Below are the code and all the weights of a small trained network. Each question names an input and a class and asks about switching units off, where a switched-off unit gives its printed mean instead of its output.

import numpy as np


def w(rows, s, z=0):
    codes = np.array(rows[::2]) - 128.0
    scale = np.full(codes.shape[1], s)
    scale[-1] = z or s
    return codes * scale


def f(y):
    return y / 2 * (1 + np.tanh(0.7978845608 * (y + 0.044715 * y**3)))


def log_softmax(a):
    a = a - a.max(-1, keepdims=True)
    return a - np.log(np.exp(a).sum(-1, keepdims=True))


def net(x, mask):
    res = np.array(x, float).reshape(1, 4) / 4 @ E
    y = f(res @ A[0][:, :-1].T + A[0][:, -1])
    res = res + np.where(mask, y, B[0][:, -1]) @ B[0][:, :-1]
    return log_softmax(res[-1] @ U[:, :-1].T + U[:, -1])


A, B = {}, {}
E = w([
[97,136,65,21,48,148],'x0',
[161,145,134,108,159,143],'x1',
[131,64,96,154,160,246],'x2',
[210,138,52,174,112,77],'x3',
],0.012)
A[0] = w([
[130,133,131,116,116,164,101],'N1',
[99,117,121,109,131,165,106],'N2',
[102,131,110,118,141,149,100],'N3',
[127,104,131,114,136,128,112],'N4',
[110,172,194,45,120,3,144],'N5',
[148,117,116,141,149,73,115],'N6',
[174,116,39,150,117,114,22],'N7',
[119,168,78,107,110,123,221],'N8',
[129,165,164,100,122,34,191],'N9',
[139,140,118,115,136,125,132],'N10',
[133,114,126,132,110,133,96],'N11',
[88,141,218,109,138,132,9],'N12',
[164,140,41,151,114,124,102],'N13',
[177,131,42,150,103,126,125],'N14',
[109,110,127,101,152,135,103],'N15',
[106,154,176,70,117,56,18],'N16',
[181,127,108,202,151,65,108],'N17',
[122,127,218,235,188,141,115],'N18',
[161,152,85,100,104,57,69],'N19',
[136,130,94,167,146,171,78],'N20',
[128,101,126,123,140,109,111],'N21',
[138,121,152,151,94,108,115],'N22',
[109,111,107,116,131,146,106],'N23',
[116,100,115,110,132,139,106],'N24',
[110,120,121,127,132,114,126],'N25',
[103,119,98,122,149,113,128],'N26',
[165,132,156,159,124,128,121],'N27',
[152,119,166,192,154,109,165],'N28',
[102,124,156,127,124,182,85],'N29',
[114,129,100,121,108,180,120],'N30',
],0.016,0.011)
B[0] = w([
[112,156,144,141,112,118,139],'N1',
[134,165,142,99,119,125,157],'N2',
[127,150,129,117,115,140,138],'N3',
[147,140,128,135,113,125,128],'N4',
[153,6,154,157,143,150,244],'N5',
[117,181,126,139,125,134,160],'N6',
[124,49,178,114,82,174,173],'N7',
[126,134,177,131,131,154,208],'N8',
[101,188,48,118,111,82,224],'N9',
[109,131,125,147,114,116,134],'N10',
[132,132,136,132,144,134,125],'N11',
[128,93,36,159,144,80,160],'N12',
[118,55,137,145,149,132,188],'N13',
[147,60,117,139,132,104,202],'N14',
[125,142,141,131,116,137,138],'N15',
[128,125,209,94,105,180,169],'N16',
[119,223,116,91,141,116,206],'N17',
[143,4,174,143,108,142,251],'N18',
[125,183,74,143,158,105,182],'N19',
[110,88,112,141,127,87,157],'N20',
[144,143,130,137,122,132,125],'N21',
[153,143,120,103,145,141,139],'N22',
[127,151,146,114,140,118,144],'N23',
[134,162,131,130,143,147,140],'N24',
[148,126,135,120,148,123,129],'N25',
[140,125,130,128,140,128,131],'N26',
[99,140,117,130,118,130,155],'N27',
[121,187,66,109,142,120,210],'N28',
[151,163,152,108,127,150,158],'N29',
[134,183,127,125,130,118,169],'N30',
],0.023,0.018)
U = w([
[131,92,139,189,154,125,248],'0',
[144,92,242,166,113,208,133],'1',
[105,254,141,123,150,135,31],'2',
],0.012,0.0017)

Each question gives the input, the list of numbers given to net, and the class t.
The units are the neurons (one row each of A and B). Each row of codes is followed by its name. A weight is (code - 128) times the scale printed after its matrix; where a second scale follows, it is the last column's (A, B and U).
mask holds one flag per neuron, in row order. A switched-off neuron (its flag False) gives its mean, the last column of its row in B, instead of its output. The means were averaged over made-up inputs and are rounded, as every weight is.
A unit's drop is (log p(t) with every unit on - log p(t) with that unit switched off) / (log p(t) with every unit on - log p(t) with every unit switched off).
The circuit of an input: a set's keep is (log p(t) with only the set's units on - log p(t) with every unit switched off) / (log p(t) with every unit on - log p(t) with every unit switched off). Starting from the 12 units with the biggest drops (on a tie, the unit counted first), units are removed one at a time, each time the one whose removal leaves the highest keep (on an exact tie, the one counted first), for as long as the keep stays at least 0.8.
circuit, biggest first: the units of the circuit, biggest drop first
most important unit: the unit with the biggest drop
k most important neurons: the k neurons with the biggest drops, biggest first
drop of u: that unit's drop, to one decimal
input [3,1,-7,-3], class 1: most important unit -> N5
input [0,8,-1,-7], class 0: 3 most important neurons -> (N12 N8 N7)
input [2,0,5,4], class 1: 3 most important neurons -> (N9 N7 N28)
input [2,-1,4,6], class 1: 4 most important neurons -> (N7 N9 N28 N12)
input [1,8,3,-1], class 2: 2 most important neurons -> (N18 N5)
input [-3,-1,-8,-8], class 0: 2 most important neurons -> (N12 N9)
input [3,-4,8,8], class 1: 2 most important neurons -> (N7 N9)
input [-1,7,-4,-6], class 0: 2 most important neurons -> (N12 N9)
input [-2,-5,0,-6], class 0: 2 most important neurons -> (N12 N16)
input [3,5,4,8], class 1: 2 most important neurons -> (N7 N9)
input [-7,8,-1,5], class 2: 2 most important neurons -> (N17 N5)
input [1,-6,6,-8], class 2: 2 most important neurons -> (N5 N18)
input [-7,-8,-5,-7], class 0: drop of N13 -> 0.0
input [-7,-5,-3,4], class 2: drop of N17 -> 0.4
input [-4,-2,-3,-8], class 0: circuit, biggest first -> (N12)
input [-1,3,-3,4], class 2: drop of N18 -> 0.2
